Each row has a name. Each question is about the rows just above it.

[142,129,138,142] : j270
[139,148,43,38] : j349
[25,102,118,93] : j150
[135,130,130,132] : j123
[158,132,139,147] : j187
[154,139,108,113] : j192
[161,157,172,170] : j219
[132,137,129,121] : j986
[36,163,80,31] : j584
[95,63,121,138] : j594
[62,99,100,90] : j432
[123,128,121,119] : j72
Among the named rows, does one hold [109,113] next to each other, in this order?  no
Does one of the named rows hold [118,93] side by side, in this order?  yes
Does one of the named rows hold [139,132,158] side by side, in this order?  no
Is [148,43,38] printed in one of the named rows, side by side and in this order?  yes
Among the named rows, does one hold [118,102,25] next to each other, in this order?  no

[139,160,127,147,162,195,102,126,158,117,133,174,165,150,102,181,137,142,110,92,106,88,206,202,145] -> j270
[132,67,148,114,85,63,80,133,88,113,130,65,151,103,141,156,121,82,134,103,133,85,51,93,179] -> j594
[139,160,127,147,162,195,102,126,158,117,133,174,165,150,102,181,137,142,110,92,106,148,166,142,159] -> j432
Does one of the named rows hold [85,63,80,133] side by side, in this order?  yes
Is [82,134,103,133,85] printed in one of the named rows, side by side and in this order?  yes
Does one of the named rows hold [133,88,113] side by side, in this order?  yes
Does one of the named rows hold [133,80] side by side, in this order?  no

[128,131,125,122,127,126] -> j270
[148,139,115,84,139,129] -> j986
[128,129,125,122,127,126] -> j150
[135,131,134,109,131,103] -> j187
[146,131,140,84,140,80] -> j594
[148,149,111,71,139,132] -> j192
[148,149,111,49,151,100] -> j432
[139,166,104,71,131,132] -> j72
[161,131,122,62,147,116] -> j123
[141,159,106,75,133,132] -> j349
Does one of the named rows hold [125,122,127] side by side, in this order?  yes
Among the named rows, does one hold [134,131] next to each other, in this order?  no
Among the named rows, does one hold [148,149,111,49,151] next to each other, in this order?  yes
Does one of the named rows hold [128,129,125,122,127] side by side, in this order?  yes
Does one of the named rows hold [122,62] side by side, in this order?  yes
Does one of the named rows hold [139,166,104,71,131] side by side, in this order?  yes

[189,131,163,127,171,175,172,129,185,116,176]  j270
[189,131,163,127,171,175,172,129,185,124,144]  j150
[177,124,141,129,147,178,179,157,178,123,181]  j123
[214,138,194,143,204,194,187,132,209,113,191]  j187
[144,127,143,137,144,143,142,137,144,122,141]  j594
Does one of the named rows hold [179,157,178,123] side by side, in this order?  yes
Does one of the named rows hold [132,209,113,191] side by side, in this order?  yes
Is [137,144] printed in one of the named rows, side by side and in this order?  yes

[74,97,94,109,113,86,73,54] : j986
[114,151,155,161,142,147,133,134] : j270
[114,118,110,80,75,77,63,67] : j349
[89,104,107,125,120,143,114,133] : j584
Among the named rows, does one hold [114,132] next to each other, in this order?  no
Is [97,94] printed in one of the named rows, side by side and in this order?  yes
Does one of the named rows hold [94,109] side by side, in this order?  yes
Does one of the named rows hold [134,133,147,142,161] side by side, in this order?  no
Is [113,109,94,97,74] printed in one of the named rows, side by side and in this order?  no
Is [155,161] printed in one of the named rows, side by side and in this order?  yes
Is [113,109] printed in one of the named rows, side by side and in this order?  no

[136,126,116,128,125,132,97,118,129,93] : j594
[136,126,116,128,125,132,97,118,137,93] : j986
[136,127,116,128,125,132,97,118,129,93] : j270
[137,120,145,142,155,104,135,94,106,116] : j349
Does one of the named rows hold [127,125] side by side, in this order?  no
Does one of the named rows hold [132,96,118] side by side, in this order?  no
Among the named rows, does one hold [94,135,104] next to each other, in this order?  no

[84,145,185,168,145,115,138,51,171,109,119,134] -> j584
[179,101,100,81,115,131,94,118,165,148,50,124] -> j192
[161,145,185,168,145,115,138,51,171,109,119,134] -> j986
[115,153,137,75,157,145,87,110,83,90,184,85] -> j349
Is [87,110,83,90] printed in one of the named rows, side by side and in this order?  yes
Does one of the named rows hold [51,138,115,145] side by side, in this order?  no

[163,126,113,147,182,153,206,114,133,182,115,123,132,86,88,111,71,164,110,162,104,139,135,132,103,100,133,134,113,131,124,119,155,143,116,105,140,120,99,98,96] : j594
[163,110,113,147,182,153,206,114,133,182,115,168,121,86,88,111,129,164,110,162,104,139,135,132,103,100,133,134,113,131,124,119,155,143,116,105,140,120,99,98,96] : j150
[134,151,141,133,128,58,142,136,135,134,89,111,118,148,118,126,195,147,196,128,140,97,133,152,131,123,135,121,150,100,123,97,121,149,97,134,180,124,152,148,136] : j432
Does one of the named rows hold [98,98] side by side, in this order?  no
Does one of the named rows hold [162,104,139] side by side, in this order?  yes
Does one of the named rows hold [110,162,103] side by side, in this order?  no

[109,102,132,177,161,121,148,167,127,86,158,167,126,181,99,182,117,91,186,121,189,141,135,138,177,106,175,97,101,178] : j349
[119,118,126,96,102,138,106,99,122,85,96,109,128,100,115,80,111,105,186,147,85,197,124,91,76,118,104,104,102,73] : j192
[119,118,126,96,102,138,106,99,122,85,96,109,128,100,115,80,111,105,99,147,85,197,124,91,76,118,104,104,102,73] : j123
[108,112,121,140,151,115,108,144,118,141,107,149,120,144,111,135,123,110,144,127,113,208,120,91,139,109,145,121,119,139] : j594
[108,112,121,140,151,115,108,144,118,141,107,149,120,144,111,135,123,110,144,127,113,208,120,91,139,109,145,117,117,54] : j270
Does one of the named rows hold [128,109] side by side, in this order?  no
Among the named rows, does one hold [119,118,126,96] next to each other, in this order?  yes
Among the named rows, does one hold [127,144] next to each other, in this order?  no
Among the named rows, does one hold [85,197] next to each other, in this order?  yes
Does one of the named rows hold [140,151] side by side, in this order?  yes
Is [117,117,145,109,139] printed in one of the named rows, side by side and in this order?  no

[153,55,63,28,178,127,65,32] : j123
[107,183,166,189,96,128,165,197] : j584
[144,91,93,79,150,128,96,74] : j219
Is [189,96,127] printed in one of the named rows, side by side and in this order?  no
Is [92,79] printed in one of the named rows, side by side and in this order?  no
Among the named rows, does one hold [96,189,166] next to each other, in this order?  no
Does one of the named rows hold [55,63,28] side by side, in this order?  yes
Among the named rows, does one hold [107,182] next to each other, in this order?  no
Among the named rows, does one hold [93,79] next to each other, in this order?  yes

[137,203,179,130,128,127]  j594
[165,214,142,130,128,130]  j432
[138,209,171,130,128,130]  j150
Is [130,129] printed in one of the named rows, side by side and in this order?  no
Does one of the named rows hold [127,128] side by side, in this order?  no
Does one of the named rows hold [179,129] side by side, in this order?  no
Among the named rows, does one hold [203,179] next to each other, in this order?  yes
Is [142,131,128] printed in one of the named rows, side by side and in this order?  no

[125,131,105,154,127,123,121] -> j150
[126,102,112,121,107,128,147] -> j594
[121,54,124,123,140,136,108] -> j986
[128,158,101,209,117,124,146] -> j72
[118,112,139,122,122,128,144] -> j432
[133,127,111,113,135,126,148] -> j584
[126,159,110,120,142,133,141] -> j192
[117,121,151,126,123,129,108] -> j349
[134,124,130,175,109,135,127] -> j219
[129,138,129,159,94,119,129] -> j187
[135,99,126,146,136,140,117] -> j270
Among the named rows, does one hold [111,120] next to each other, in this order?  no
Is [123,124] printed in one of the named rows, side by side and in this order?  no

